Here is a tiny trained network, its code and every weight. The questions are about switching its units off for an input and a class, where a switched-off unit gives its printed mean instead of its output.

import numpy as np


def w(rows, s, z=0):
    codes = np.array(rows[::2]) - 128.0
    scale = np.full(codes.shape[1], s)
    scale[-1] = z or s
    return codes * scale


def norm(h):
    return h / np.sqrt((h * h).mean(-1, keepdims=True) + 1e-5)


def f(y):
    return y / 2 * (1 + np.tanh(0.7978845608 * (y + 0.044715 * y**3)))


def log_softmax(a):
    a = a - a.max(-1, keepdims=True)
    return a - np.log(np.exp(a).sum(-1, keepdims=True))


def net(x, mask):
    res = np.array(x, float).reshape(1, 3) / 4 @ E
    u = 0
    for l in range(3):
        y = f(norm(res) @ A[l][:, :-1].T + A[l][:, -1])
        res = res + np.where(mask[u : u + 9], y, B[l][:, -1]) @ B[l][:, :-1]
        u += 9
    return log_softmax(norm(res)[-1] @ U[:, :-1].T + U[:, -1])


A, B = {}, {}
E = w([
[202,109,127,71,175,40],'x0',
[226,32,201,254,147,188],'x1',
[62,34,70,211,95,7],'x2',
],0.0075)
A[0] = w([
[173,141,217,96,163,165,95],'L0N0',
[156,255,155,111,128,138,71],'L0N1',
[225,69,123,43,121,92,44],'L0N2',
[65,149,193,154,32,174,141],'L0N3',
[144,56,102,142,134,138,4],'L0N4',
[82,148,105,82,37,103,171],'L0N5',
[157,45,179,123,108,133,137],'L0N6',
[140,118,89,165,160,158,53],'L0N7',
[198,113,117,86,193,73,14],'L0N8',
],0.0091,0.0049)
B[0] = w([
[125,91,59,87,167,189,225],'L0N0',
[145,64,93,97,148,145,210],'L0N1',
[152,151,186,153,25,129,174],'L0N2',
[207,153,150,105,40,84,211],'L0N3',
[100,144,115,122,159,157,123],'L0N4',
[161,138,116,195,167,111,253],'L0N5',
[151,163,90,149,166,79,189],'L0N6',
[119,150,126,139,130,123,113],'L0N7',
[129,176,219,130,1,85,160],'L0N8',
],0.0098,0.0048)
A[1] = w([
[159,67,213,62,188,177,65],'L1N0',
[176,130,122,177,119,56,189],'L1N1',
[126,184,62,205,166,158,86],'L1N2',
[156,107,247,209,217,165,15],'L1N3',
[60,74,60,124,231,166,32],'L1N4',
[172,86,170,99,196,58,53],'L1N5',
[157,34,104,165,76,205,59],'L1N6',
[2,197,152,85,170,113,2],'L1N7',
[52,239,91,48,145,91,162],'L1N8',
],0.0085,0.0045)
B[1] = w([
[98,162,145,119,158,137,178],'L1N0',
[134,109,127,55,191,183,255],'L1N1',
[167,136,167,78,107,95,154],'L1N2',
[157,194,94,198,189,80,152],'L1N3',
[189,160,213,114,31,80,141],'L1N4',
[149,138,155,132,2,178,137],'L1N5',
[166,175,125,145,162,27,168],'L1N6',
[101,128,133,254,176,63,131],'L1N7',
[182,153,127,254,186,138,223],'L1N8',
],0.0081,0.0059)
A[2] = w([
[111,146,162,194,2,174,138],'L2N0',
[109,216,51,111,88,107,106],'L2N1',
[148,69,123,174,117,68,118],'L2N2',
[159,68,162,150,118,153,1],'L2N3',
[128,86,92,147,89,38,56],'L2N4',
[95,161,86,124,182,122,144],'L2N5',
[207,67,106,101,168,109,212],'L2N6',
[33,29,110,143,134,101,78],'L2N7',
[90,155,118,113,138,115,47],'L2N8',
],0.012,0.0059)
B[2] = w([
[120,156,194,48,47,5,152],'L2N0',
[196,93,221,160,122,138,149],'L2N1',
[170,195,126,86,175,191,177],'L2N2',
[157,199,121,163,131,190,123],'L2N3',
[202,176,167,86,69,209,165],'L2N4',
[106,32,118,192,102,138,159],'L2N5',
[49,117,113,152,91,89,245],'L2N6',
[91,101,78,2,195,252,152],'L2N7',
[206,166,144,142,189,150,118],'L2N8',
],0.0083,0.012)
U = w([
[163,140,84,250,204,99,190],'0',
[140,111,62,40,162,249,162],'1',
[207,185,190,99,37,94,160],'2',
[28,76,122,106,63,37,202],'3',
[56,126,177,138,152,132,31],'4',
[66,126,161,140,140,136,40],'5',
[61,117,179,137,154,132,18],'6',
[52,131,165,139,155,135,2],'7',
],0.02,0.0083)

Each question gives the input, the list of numbers given to net, and the class t.
The units are the neurons (one row each of A and B). Each row of codes is followed by its name. A weight is (code - 128) times the scale printed after its matrix; where a second scale follows, it is the last column's (A, B and U).
mask holds one flag per neuron, layer by layer. A switched-off neuron (its flag False) gives its mean, the last column of its row in B, instead of its output. The means were averaged over made-up inputs and are rounded, as every weight is.
A unit's drop is (log p(t) with every unit on - log p(t) with that unit switched off) / (log p(t) with every unit on - log p(t) with every unit switched off).
The circuit of an input: a set's keep is (log p(t) with only the set's units on - log p(t) with every unit switched off) / (log p(t) with every unit on - log p(t) with every unit switched off). Starting from the 12 units with the biggest drops (on a tie, the unit counted first), units are removed one at a time, each time the one whose removal leaves the highest keep (on an exact tie, the one counted first), for as long as the keep stays at least 0.8.
units of the circuit, in order: the units of the circuit, biggest drop first
k most important neurons: the k neurons with the biggest drops, biggest first
top k neurons in layer l: the k neurons of layer l with the biggest drops, biggest first
drop when u is switched off: that unit's drop, to one decimal
input [6,2,5], class 2: top 2 neurons in layer 0 -> [L0N8; L0N2]
input [4,-5,7], class 1: most important neuron -> [L2N7]
input [-8,0,2], class 2: 2 most important neurons -> [L0N3; L2N6]
input [0,0,2], class 3: 3 most important neurons -> [L0N0; L1N1; L0N1]
input [1,-6,7], class 1: 2 most important neurons -> [L2N7; L0N6]
input [-8,5,-7], class 2: 2 most important neurons -> [L0N3; L1N1]
input [0,1,1], class 3: 2 most important neurons -> [L0N6; L0N0]
input [-8,-3,7], class 2: top 3 neurons in layer 0 -> [L0N3; L0N1; L0N0]
input [-2,-3,-1], class 3: 2 most important neurons -> [L0N5; L0N1]
input [7,-8,3], class 0: 2 most important neurons -> [L1N8; L0N3]
input [-7,-7,-3], class 0: 4 most important neurons -> [L1N8; L0N2; L0N5; L0N8]
input [4,3,4], class 1: top 2 neurons in layer 0 -> [L0N3; L0N5]
input [-1,-4,-3], class 0: 3 most important neurons -> [L1N8; L2N0; L0N0]
input [5,5,6], class 1: top 2 neurons in layer 1 -> [L1N8; L1N1]
input [-6,4,0], class 2: units of the circuit, in order -> [L0N3]
input [-6,-6,0], class 0: 3 most important neurons -> [L1N8; L0N2; L0N5]
input [3,-2,-1], class 3: top 2 neurons in layer 0 -> [L0N3; L0N1]
input [0,-6,8], class 1: drop when L2N7 is switched off -> 0.7
input [-4,-2,-1], class 2: drop when L2N1 is switched off -> 0.1
input [-1,-6,8], class 1: drop when L2N7 is switched off -> 0.7
